Below is a small trained network, with its code and all its weights. Each question gives an input and a class and asks what happens when units are switched off, that is, made to give their printed mean instead of their output.

import numpy as np


def w(rows, s, z=0):
    codes = np.array(rows[::2]) - 128.0
    scale = np.full(codes.shape[1], s)
    scale[-1] = z or s
    return codes * scale


def norm(h):
    return h / np.sqrt((h * h).mean(-1, keepdims=True) + 1e-5)


def f(y):
    return np.maximum(y, 0)


def log_softmax(a):
    a = a - a.max(-1, keepdims=True)
    return a - np.log(np.exp(a).sum(-1, keepdims=True))


def net(x, mask):
    res = np.array(x, float).reshape(1, 5) / 4 @ E
    u = 0
    for l in range(2):
        y = f(norm(res) @ A[l][:, :-1].T + A[l][:, -1])
        res = res + np.where(mask[u : u + 3], y, B[l][:, -1]) @ B[l][:, :-1]
        u += 3
    return log_softmax(norm(res)[-1] @ U[:, :-1].T + U[:, -1])


A, B = {}, {}
E = w([
[132,103,120,103,78],'x0',
[214,69,138,180,249],'x1',
[106,120,131,163,173],'x2',
[120,143,125,190,115],'x3',
[40,125,195,47,86],'x4',
],0.011)
A[0] = w([
[248,182,144,78,123,139],'L0N0',
[70,57,208,109,149,31],'L0N1',
[213,156,139,69,130,2],'L0N2',
],0.012,0.0077)
B[0] = w([
[107,90,27,103,149,252],'L0N0',
[188,147,178,25,128,208],'L0N1',
[4,73,91,96,120,146],'L0N2',
],0.016,0.0042)
A[1] = w([
[10,159,75,222,254,198],'L1N0',
[224,77,130,106,248,159],'L1N1',
[97,175,24,194,40,2],'L1N2',
],0.0064,0.0052)
B[1] = w([
[107,163,161,219,74,242],'L1N0',
[165,63,255,151,169,253],'L1N1',
[233,232,59,208,91,157],'L1N2',
],0.0095,0.006)
U = w([
[95,37,30,78,194,140],'0',
[176,199,162,116,191,10],'1',
[254,113,32,112,52,121],'2',
[239,31,180,220,226,183],'3',
[228,71,226,30,200,163],'4',
[65,161,187,32,50,149],'5',
[148,190,103,211,74,163],'6',
],0.017,0.012)

Each question gives the input, the list of numbers given to net, and the class t.
The units are the neurons (one row each of A and B). Each row of codes is followed by its name. A weight is (code - 128) times the scale printed after its matrix; where a second scale follows, it is the last column's (A, B and U).
mask holds one flag per neuron, layer by layer. A switched-off neuron (its flag False) gives its mean, the last column of its row in B, instead of its output. The means were averaged over made-up inputs and are rounded, as every weight is.
A unit's drop is (log p(t) with every unit on - log p(t) with that unit switched off) / (log p(t) with every unit on - log p(t) with every unit switched off).
The circuit of an input: a set's keep is (log p(t) with only the set's units on - log p(t) with every unit switched off) / (log p(t) with every unit on - log p(t) with every unit switched off). Starting from all 6 units, units are removed one at a time, each time the one whose removal leaves the highest keep (on an exact tie, the one counted first), for as long as the keep stays at least 0.8.
units of the circuit, in order: the units of the circuit, biggest drop first
top k neurons: the k neurons with the biggest drops, biggest first
k most important neurons of layer l: the k neurons of layer l with the biggest drops, biggest first
drop when u is switched off: that unit's drop, to one decimal
input [2,6,-8,-3,-5], class 0: units of the circuit, in order	(L0N0)
input [2,2,0,8,0], class 6: units of the circuit, in order	(L0N1, L1N0)
input [-8,-8,5,2,1], class 6: units of the circuit, in order	(L0N1, L1N2)
input [-5,8,4,-4,5], class 4: 2 most important neurons of layer 1	(L1N0, L1N2)
input [-2,5,-5,-7,1], class 0: top 2 neurons	(L0N0, L0N2)
input [1,-2,8,-7,6], class 4: top 3 neurons	(L0N1, L1N0, L0N2)
input [-3,-8,-5,4,-1], class 6: top 2 neurons	(L1N2, L0N1)
input [2,7,-7,-5,-2], class 0: top 2 neurons	(L0N0, L0N2)
input [-7,5,8,1,6], class 4: 2 most important neurons of layer 0	(L0N1, L0N0)
input [-8,-1,-1,8,-6], class 6: 2 most important neurons of layer 1	(L1N0, L1N1)
input [-7,-2,3,1,-5], class 6: top 2 neurons	(L1N0, L0N1)
input [-8,-7,-4,7,2], class 6: top 2 neurons	(L0N1, L1N2)
input [4,0,-5,-5,-4], class 0: drop when L0N0 is switched off	0.0
input [5,5,-8,-2,-2], class 0: most important neuron of layer 0	(L0N0)
input [-2,-7,-8,2,-1], class 6: drop when L0N1 is switched off	0.6
input [-4,-1,3,0,-1], class 6: drop when L1N0 is switched off	0.5
input [-7,0,-4,-8,-3], class 0: drop when L0N2 is switched off	0.0
